Below are the code and all the weights of a small trained network. Each question names an input and a class and asks about switching units off, where a switched-off unit gives its printed mean instead of its output.

import numpy as np


def w(rows, s, z=0):
    codes = np.array(rows[::2]) - 128.0
    scale = np.full(codes.shape[1], s)
    scale[-1] = z or s
    return codes * scale


def f(y):
    return y / 2 * (1 + np.tanh(0.7978845608 * (y + 0.044715 * y**3)))


def log_softmax(a):
    a = a - a.max(-1, keepdims=True)
    return a - np.log(np.exp(a).sum(-1, keepdims=True))


def net(x, mask):
    res = np.array(x, float).reshape(1, 8) / 4 @ E
    y = f(res @ A[0][:, :-1].T + A[0][:, -1])
    res = res + np.where(mask, y, B[0][:, -1]) @ B[0][:, :-1]
    return log_softmax(res[-1] @ U[:, :-1].T + U[:, -1])


A, B = {}, {}
E = w([
[20,189,52,98,51,47,209,150,142,238,179],'x0',
[215,146,117,25,185,101,145,178,78,112,188],'x1',
[222,155,162,185,125,98,68,74,119,212,70],'x2',
[160,95,20,150,74,8,157,109,107,87,48],'x3',
[182,138,160,181,186,97,154,253,142,178,116],'x4',
[156,163,180,189,100,143,189,136,85,98,147],'x5',
[173,185,28,187,59,133,154,173,10,168,114],'x6',
[127,171,18,53,165,180,126,56,133,63,53],'x7',
],0.0056)
A[0] = w([
[135,122,121,55,189,186,100,46,144,37,101,124],'N0',
[146,101,155,188,138,124,134,129,130,111,101,84],'N1',
[165,114,91,148,114,59,193,174,118,130,93,82],'N2',
[133,133,138,165,84,78,146,175,116,180,181,98],'N3',
[108,99,160,141,147,108,160,185,164,148,142,49],'N4',
[155,179,153,135,141,138,119,163,93,140,149,100],'N5',
[157,90,170,81,134,87,68,52,140,130,167,112],'N6',
[151,137,102,145,126,72,175,165,116,136,93,84],'N7',
[57,141,118,47,99,121,222,143,147,120,237,138],'N8',
[139,130,121,132,138,144,126,111,125,109,103,9],'N9',
[134,136,70,155,35,133,132,54,41,105,97,123],'N10',
[48,43,106,133,80,108,146,88,204,73,106,129],'N11',
[141,89,103,73,169,151,113,226,61,104,197,129],'N12',
[137,149,169,92,178,124,149,151,189,155,182,29],'N13',
[123,94,153,138,135,130,135,151,122,145,154,27],'N14',
[155,80,254,192,153,168,121,158,118,82,177,135],'N15',
[134,130,136,133,91,137,129,140,96,129,161,1],'N16',
],0.008,0.0074)
B[0] = w([
[120,39,89,22,228,160,100,79,172,75,29,245],'N0',
[147,152,109,133,115,103,163,173,102,130,148,141],'N1',
[76,117,191,134,125,170,93,89,179,178,156,177],'N2',
[152,100,101,89,175,141,136,110,130,74,77,198],'N3',
[167,128,96,126,133,89,160,161,95,116,119,144],'N4',
[110,96,120,102,144,114,130,104,151,125,114,152],'N5',
[65,71,210,99,171,191,62,64,196,171,112,174],'N6',
[96,119,177,140,129,161,113,124,154,145,142,160],'N7',
[185,210,121,196,67,39,213,226,31,148,179,254],'N8',
[140,114,113,113,138,131,128,124,141,125,113,110],'N9',
[162,202,153,206,53,60,204,216,57,176,199,223],'N10',
[111,56,134,66,206,191,78,74,182,111,66,224],'N11',
[187,161,60,119,113,41,212,189,52,89,117,203],'N12',
[121,146,169,155,117,111,132,152,131,171,147,154],'N13',
[156,118,117,118,138,115,154,145,128,110,113,117],'N14',
[100,204,245,227,38,104,141,184,122,254,236,253],'N15',
[141,128,115,129,129,116,138,134,119,123,124,112],'N16',
],0.0076,0.007)
U = w([
[63,64,159,93,186,240,26,25,214,143,102,255],'0',
[131,219,153,221,2,81,170,195,75,169,221,165],'1',
[165,103,65,97,168,92,156,140,99,75,79,5],'2',
],0.01,0.003)

Each question gives the input, the list of numbers given to net, and the class t.
The units are the neurons (one row each of A and B). Each row of codes is followed by its name. A weight is (code - 128) times the scale printed after its matrix; where a second scale follows, it is the last column's (A, B and U).
mask holds one flag per neuron, in row order. A switched-off neuron (its flag False) gives its mean, the last column of its row in B, instead of its output. The means were averaged over made-up inputs and are rounded, as every weight is.
A unit's drop is (log p(t) with every unit on - log p(t) with that unit switched off) / (log p(t) with every unit on - log p(t) with every unit switched off).
The circuit of an input: a set's keep is (log p(t) with only the set's units on - log p(t) with every unit switched off) / (log p(t) with every unit on - log p(t) with every unit switched off). Starting from the 12 units with the biggest drops (on a tie, the unit counted first), units are removed one at a time, each time the one whose removal leaves the highest keep (on an exact tie, the one counted first), for as long as the keep stays at least 0.8.
units of the circuit, in order: the units of the circuit, biggest drop first
most important unit: the unit with the biggest drop
top k neurons: the k neurons with the biggest drops, biggest first
drop of u: that unit's drop, to one decimal
input [2,0,-8,1,-6,-2,-6,-4], class 2: units of the circuit, in order => [N8, N11, N15]
input [-5,-4,-3,8,5,-6,2,-1], class 0: top neuron => [N8]
input [-2,-5,-7,6,-8,4,-1,7], class 0: top 3 neurons => [N11, N0, N12]
input [5,7,-8,2,-4,5,-7,2], class 2: top 4 neurons => [N15, N0, N11, N10]
input [6,-3,-8,-6,-5,-8,2,7], class 2: top 4 neurons => [N8, N0, N11, N15]
input [8,2,-8,4,-4,8,-8,8], class 2: top 4 neurons => [N8, N11, N0, N15]
input [5,7,8,-3,6,6,0,3], class 2: top 3 neurons => [N15, N10, N8]
input [7,-1,6,3,0,-5,0,-3], class 0: top 4 neurons => [N8, N15, N12, N3]
input [4,-4,1,-5,7,2,-6,7], class 0: top 4 neurons => [N10, N15, N12, N8]
input [-2,8,-3,-7,4,-7,-7,6], class 2: top 3 neurons => [N12, N8, N11]
input [-2,6,-1,-7,2,-6,8,0], class 2: top 4 neurons => [N15, N10, N8, N5]
input [3,3,3,-4,7,4,5,5], class 2: drop of N11 => -0.1
input [-2,-8,1,7,6,-1,-5,-5], class 0: drop of N10 => 0.5
input [-3,8,1,-4,-7,7,3,5], class 2: most important unit => N0
input [6,-4,8,3,5,-1,-5,3], class 0: drop of N8 => 0.3
